Here is a tiny trained network, its code and every weight. The questions are about switching its units off for an input and a class, where a switched-off unit gives its printed mean instead of its output.

import numpy as np


def w(rows, s, z=0):
    codes = np.array(rows[::2]) - 128.0
    scale = np.full(codes.shape[1], s)
    scale[-1] = z or s
    return codes * scale


def norm(h):
    return h / np.sqrt((h * h).mean(-1, keepdims=True) + 1e-5)


def f(y):
    return np.maximum(y, 0)


def log_softmax(a):
    a = a - a.max(-1, keepdims=True)
    return a - np.log(np.exp(a).sum(-1, keepdims=True))


def net(x, mask):
    res = np.array(x, float).reshape(1, 4) / 4 @ E
    u = 0
    for l in range(2):
        y = f(norm(res) @ A[l][:, :-1].T + A[l][:, -1])
        res = res + np.where(mask[u : u + 15], y, B[l][:, -1]) @ B[l][:, :-1]
        u += 15
    return log_softmax(norm(res)[-1] @ U[:, :-1].T + U[:, -1])


A, B = {}, {}
E = w([
[164,144,118,146,109],'x0',
[163,51,65,131,96],'x1',
[125,92,160,96,86],'x2',
[4,116,132,80,78],'x3',
],0.011)
A[0] = w([
[128,99,177,103,144,177],'L0N1',
[171,105,210,113,88,77],'L0N2',
[176,118,152,136,130,153],'L0N3',
[122,90,96,97,115,3],'L0N4',
[222,178,147,143,100,195],'L0N5',
[138,77,136,146,66,98],'L0N6',
[80,244,156,139,77,86],'L0N7',
[203,120,88,125,70,130],'L0N8',
[211,106,112,130,161,74],'L0N9',
[97,187,99,107,176,176],'L0N10',
[142,82,110,100,90,87],'L0N11',
[86,162,104,151,166,182],'L0N12',
[126,187,69,168,90,130],'L0N13',
[184,194,170,125,173,124],'L0N14',
[153,138,7,123,134,25],'L0N15',
],0.012,0.0021)
B[0] = w([
[70,167,143,111,136,172],'L0N1',
[108,139,6,84,153,184],'L0N2',
[167,103,142,83,117,192],'L0N3',
[147,117,103,170,59,168],'L0N4',
[170,13,160,72,80,253],'L0N5',
[208,172,89,148,134,193],'L0N6',
[20,218,131,77,190,245],'L0N7',
[73,87,182,157,206,226],'L0N8',
[178,184,222,97,157,234],'L0N9',
[101,126,168,129,190,210],'L0N10',
[183,161,78,156,126,191],'L0N11',
[60,122,157,107,183,201],'L0N12',
[71,125,178,54,137,178],'L0N13',
[156,76,139,198,50,243],'L0N14',
[34,88,106,192,128,206],'L0N15',
],0.014,0.0062)
A[1] = w([
[135,159,151,244,126,196],'L1N1',
[191,214,104,73,167,80],'L1N2',
[140,212,118,70,18,64],'L1N3',
[136,135,70,50,66,108],'L1N4',
[199,109,106,153,79,142],'L1N5',
[85,239,136,60,185,97],'L1N6',
[70,160,21,201,123,147],'L1N7',
[89,96,143,176,206,4],'L1N8',
[116,49,150,51,62,70],'L1N9',
[131,147,101,63,79,36],'L1N10',
[172,150,98,144,68,120],'L1N11',
[86,105,115,227,102,98],'L1N12',
[62,98,141,59,58,160],'L1N13',
[169,184,66,108,122,112],'L1N14',
[192,126,200,170,113,104],'L1N15',
],0.011,0.0021)
B[1] = w([
[108,106,78,114,52,160],'L1N1',
[122,126,19,47,96,147],'L1N2',
[212,165,86,78,202,162],'L1N3',
[184,191,121,182,96,170],'L1N4',
[33,154,186,90,144,191],'L1N5',
[42,4,149,120,177,254],'L1N6',
[197,96,222,203,48,205],'L1N7',
[139,248,136,89,100,189],'L1N8',
[193,172,121,232,132,195],'L1N9',
[193,186,107,130,80,152],'L1N10',
[88,201,152,155,177,154],'L1N11',
[59,73,46,118,112,164],'L1N12',
[116,201,136,137,161,214],'L1N13',
[123,170,86,97,178,154],'L1N14',
[166,76,107,41,166,204],'L1N15',
],0.013,0.0076)
U = w([
[86,89,108,197,49,45],'0',
[9,146,174,104,180,231],'1',
[145,108,55,47,151,1],'2',
[240,52,220,87,160,165],'3',
[196,216,107,149,106,133],'4',
],0.015,0.0037)

Each question gives the input, the list of numbers given to net, and the class t.
The units are the neurons (one row each of A and B). Each row of codes is followed by its name. A weight is (code - 128) times the scale printed after its matrix; where a second scale follows, it is the last column's (A, B and U).
mask holds one flag per neuron, layer by layer. A switched-off neuron (its flag False) gives its mean, the last column of its row in B, instead of its output. The means were averaged over made-up inputs and are rounded, as every weight is.
A unit's drop is (log p(t) with every unit on - log p(t) with that unit switched off) / (log p(t) with every unit on - log p(t) with every unit switched off).
The circuit of an input: a set's keep is (log p(t) with only the set's units on - log p(t) with every unit switched off) / (log p(t) with every unit on - log p(t) with every unit switched off). Starting from the 12 units with the biggest drops (on a tie, the unit counted first), units are removed one at a time, each time the one whose removal leaves the highest keep (on an exact tie, the one counted first), for as long as the keep stays at least 0.8.
circuit, biggest first: the units of the circuit, biggest drop first
most important unit: the unit with the biggest drop
k most important neurons: the k neurons with the biggest drops, biggest first
k most important neurons of layer l: the k neurons of layer l with the biggest drops, biggest first
drop of u: that unit's drop, to one decimal
input [3,6,-6,1], class 0: circuit, biggest first => L0N15, L1N7
input [-3,3,-1,-2], class 3: circuit, biggest first => L0N7
input [5,2,-4,-1], class 3: 3 most important neurons of layer 0 => L0N5, L0N7, L0N9
input [-7,4,-3,7], class 0: 4 most important neurons => L0N7, L0N5, L0N9, L0N3
input [-1,1,-1,2], class 0: 2 most important neurons => L0N5, L0N9
input [-6,-8,5,-6], class 3: 2 most important neurons => L0N14, L1N15
input [2,0,5,-1], class 4: 3 most important neurons of layer 0 => L0N2, L0N7, L0N5
input [5,-6,-3,-3], class 3: 2 most important neurons => L0N14, L0N5
input [-7,-4,-8,-4], class 3: 4 most important neurons => L0N15, L0N14, L0N7, L0N2
input [3,-6,-1,-3], class 3: 2 most important neurons => L0N14, L0N5
input [-3,7,6,-2], class 2: 3 most important neurons of layer 0 => L0N5, L0N11, L0N8
input [0,5,6,-2], class 2: 2 most important neurons of layer 0 => L0N6, L0N11
input [3,-8,4,-3], class 4: 2 most important neurons => L0N5, L0N14
input [6,0,5,2], class 2: most important unit => L0N14
input [5,-6,4,-3], class 4: 3 most important neurons of layer 0 => L0N2, L0N7, L0N8
input [7,-2,5,0], class 4: 2 most important neurons of layer 0 => L0N5, L0N2
input [1,8,2,0], class 0: 2 most important neurons => L0N15, L0N5
input [7,7,-3,2], class 0: drop of L0N15 => 1.5
input [2,7,-7,5], class 0: drop of L1N7 => 0.1
input [0,7,-2,0], class 0: most important unit => L0N15
